Below are the code and all the weights of a small trained network. Each question names an input and a class and asks about switching units off, where a switched-off unit gives its printed mean instead of its output.

import numpy as np


def w(rows, s, z=0):
    codes = np.array(rows[::2]) - 128.0
    scale = np.full(codes.shape[1], s)
    scale[-1] = z or s
    return codes * scale


def f(y):
    return np.maximum(y, 0)


def log_softmax(a):
    a = a - a.max(-1, keepdims=True)
    return a - np.log(np.exp(a).sum(-1, keepdims=True))


def net(x, mask):
    res = np.array(x, float).reshape(1, 7) / 4 @ E
    y = f(res @ A[0][:, :-1].T + A[0][:, -1])
    res = res + np.where(mask, y, B[0][:, -1]) @ B[0][:, :-1]
    return log_softmax(res[-1] @ U[:, :-1].T + U[:, -1])


A, B = {}, {}
E = w([
[126,127,128],'x0',
[128,128,129],'x1',
[124,127,126],'x2',
[212,158,115],'x3',
[128,130,130],'x4',
[157,49,101],'x5',
[151,103,255],'x6',
],0.0065)
A[0] = w([
[144,84,114,226],'neuron 1',
[144,151,57,89],'neuron 2',
[103,183,124,151],'neuron 3',
[132,125,143,91],'neuron 4',
[131,126,118,253],'neuron 5',
[148,118,184,48],'neuron 6',
[123,135,105,71],'neuron 7',
[136,61,80,114],'neuron 8',
[96,208,146,66],'neuron 9',
[183,115,116,128],'neuron 10',
[111,158,77,61],'neuron 11',
[126,134,144,125],'neuron 12',
[29,127,140,116],'neuron 13',
[177,148,120,194],'neuron 14',
[178,135,178,109],'neuron 15',
[150,108,169,71],'neuron 16',
[143,117,190,37],'neuron 17',
[131,140,166,90],'neuron 18',
[54,91,120,98],'neuron 19',
[183,4,106,53],'neuron 20',
[100,146,99,105],'neuron 21',
[156,95,107,129],'neuron 22',
[139,132,81,77],'neuron 23',
[145,81,118,74],'neuron 24',
[102,154,69,46],'neuron 25',
[158,119,90,151],'neuron 26',
[114,136,28,50],'neuron 27',
[250,219,107,104],'neuron 28',
[148,137,128,197],'neuron 29',
[129,137,72,51],'neuron 30',
[145,110,100,95],'neuron 31',
[97,235,148,128],'neuron 32',
],0.012,0.0064)
B[0] = w([
[113,189,187,223],'neuron 1',
[149,109,151,178],'neuron 2',
[140,176,159,181],'neuron 3',
[135,115,130,129],'neuron 4',
[92,193,253,254],'neuron 5',
[149,76,143,144],'neuron 6',
[136,108,141,130],'neuron 7',
[135,160,87,170],'neuron 8',
[173,152,85,155],'neuron 9',
[93,122,117,162],'neuron 10',
[145,95,143,154],'neuron 11',
[129,130,143,139],'neuron 12',
[93,84,66,183],'neuron 13',
[88,138,141,205],'neuron 14',
[137,104,149,167],'neuron 15',
[140,83,123,143],'neuron 16',
[153,66,136,144],'neuron 17',
[149,118,144,142],'neuron 18',
[83,101,74,164],'neuron 19',
[199,150,21,169],'neuron 20',
[133,119,160,153],'neuron 21',
[140,146,121,156],'neuron 22',
[145,112,137,148],'neuron 23',
[154,148,100,135],'neuron 24',
[148,87,153,156],'neuron 25',
[115,135,156,177],'neuron 26',
[162,83,167,185],'neuron 27',
[79,74,33,217],'neuron 28',
[112,159,183,198],'neuron 29',
[157,96,127,148],'neuron 30',
[138,125,132,140],'neuron 31',
[185,174,99,198],'neuron 32',
],0.032,0.0064)
U = w([
[208,21,215,84],'0',
[84,171,173,191],'1',
[88,169,171,213],'2',
[82,165,175,155],'3',
[85,168,168,156],'4',
[193,206,100,84],'5',
[1,97,101,122],'6',
[110,96,91,3],'7',
],0.0082,0.0057)

Each question gives the input, the list of numbers given to net, and the class t.
The units are the neurons (one row each of A and B). Each row of codes is followed by its name. A weight is (code - 128) times the scale printed after its matrix; where a second scale follows, it is the last column's (A, B and U).
mask holds one flag per neuron, in row order. A switched-off neuron (its flag False) gives its mean, the last column of its row in B, instead of its output. The means were averaged over made-up inputs and are rounded, as every weight is.
A unit's drop is (log p(t) with every unit on - log p(t) with that unit switched off) / (log p(t) with every unit on - log p(t) with every unit switched off).
The circuit of an input: a set's keep is (log p(t) with only the set's units on - log p(t) with every unit switched off) / (log p(t) with every unit on - log p(t) with every unit switched off). Starting from the 12 units with the biggest drops (on a tie, the unit counted first), units are removed one at a time, each time the one whose removal leaves the highest keep (on an exact tie, the one counted first), for as long as the keep stays at least 0.8.
units of the circuit, in order: the units of the circuit, biggest drop first
unit that matters most: the unit with the biggest drop
top k neurons: the k neurons with the biggest drops, biggest first
drop of u: that unit's drop, to one decimal
input [-4,-6,-2,5,-6,-4,-7], class 0: unit that matters most	neuron 27
input [-1,1,0,1,-2,7,-3], class 5: top 2 neurons	(neuron 20; neuron 8)
input [1,-6,-2,8,1,-7,3], class 6: top 2 neurons	(neuron 28; neuron 1)
input [-6,5,3,-7,-6,-7,6], class 5: units of the circuit, in order	(neuron 32; neuron 9)
input [-4,-3,-5,-8,1,-4,-6], class 6: top 2 neurons	(neuron 13; neuron 19)
input [-1,-1,5,-8,5,-1,2], class 6: top 2 neurons	(neuron 13; neuron 19)
input [0,-3,1,-5,-2,-6,4], class 5: top 2 neurons	(neuron 32; neuron 9)
input [-5,-3,0,-6,3,1,4], class 6: units of the circuit, in order	(neuron 13; neuron 32)
input [-4,3,2,1,0,-1,5], class 0: units of the circuit, in order	(neuron 15; neuron 17)
input [0,6,-4,-7,-3,5,-8], class 0: top 2 neurons	(neuron 27; neuron 25)
input [0,3,7,-8,-7,5,3], class 6: units of the circuit, in order	(neuron 19; neuron 13)
input [1,2,6,5,-3,-3,-6], class 0: top 2 neurons	(neuron 27; neuron 2)
input [3,5,0,-8,0,7,-2], class 6: top 4 neurons	(neuron 19; neuron 13; neuron 32; neuron 3)
input [-7,6,-1,0,2,-8,-4], class 5: unit that matters most	neuron 32
input [2,-3,-3,-7,4,7,-5], class 5: top 3 neurons	(neuron 20; neuron 8; neuron 28)
input [2,3,-1,-6,1,-4,1], class 6: top 3 neurons	(neuron 13; neuron 19; neuron 1)
input [-3,-2,5,-5,1,-7,-2], class 5: top 2 neurons	(neuron 32; neuron 9)
input [5,-5,-7,3,1,2,-8], class 0: drop of neuron 27	0.4
input [-8,-2,0,5,8,-5,8], class 0: drop of neuron 26	0.0
input [5,1,-6,-3,2,8,0], class 5: drop of neuron 8	0.1
input [5,3,5,-8,-7,-1,-3], class 6: drop of neuron 19	0.4
input [2,4,-2,-5,-6,-4,6], class 0: unit that matters most	neuron 17
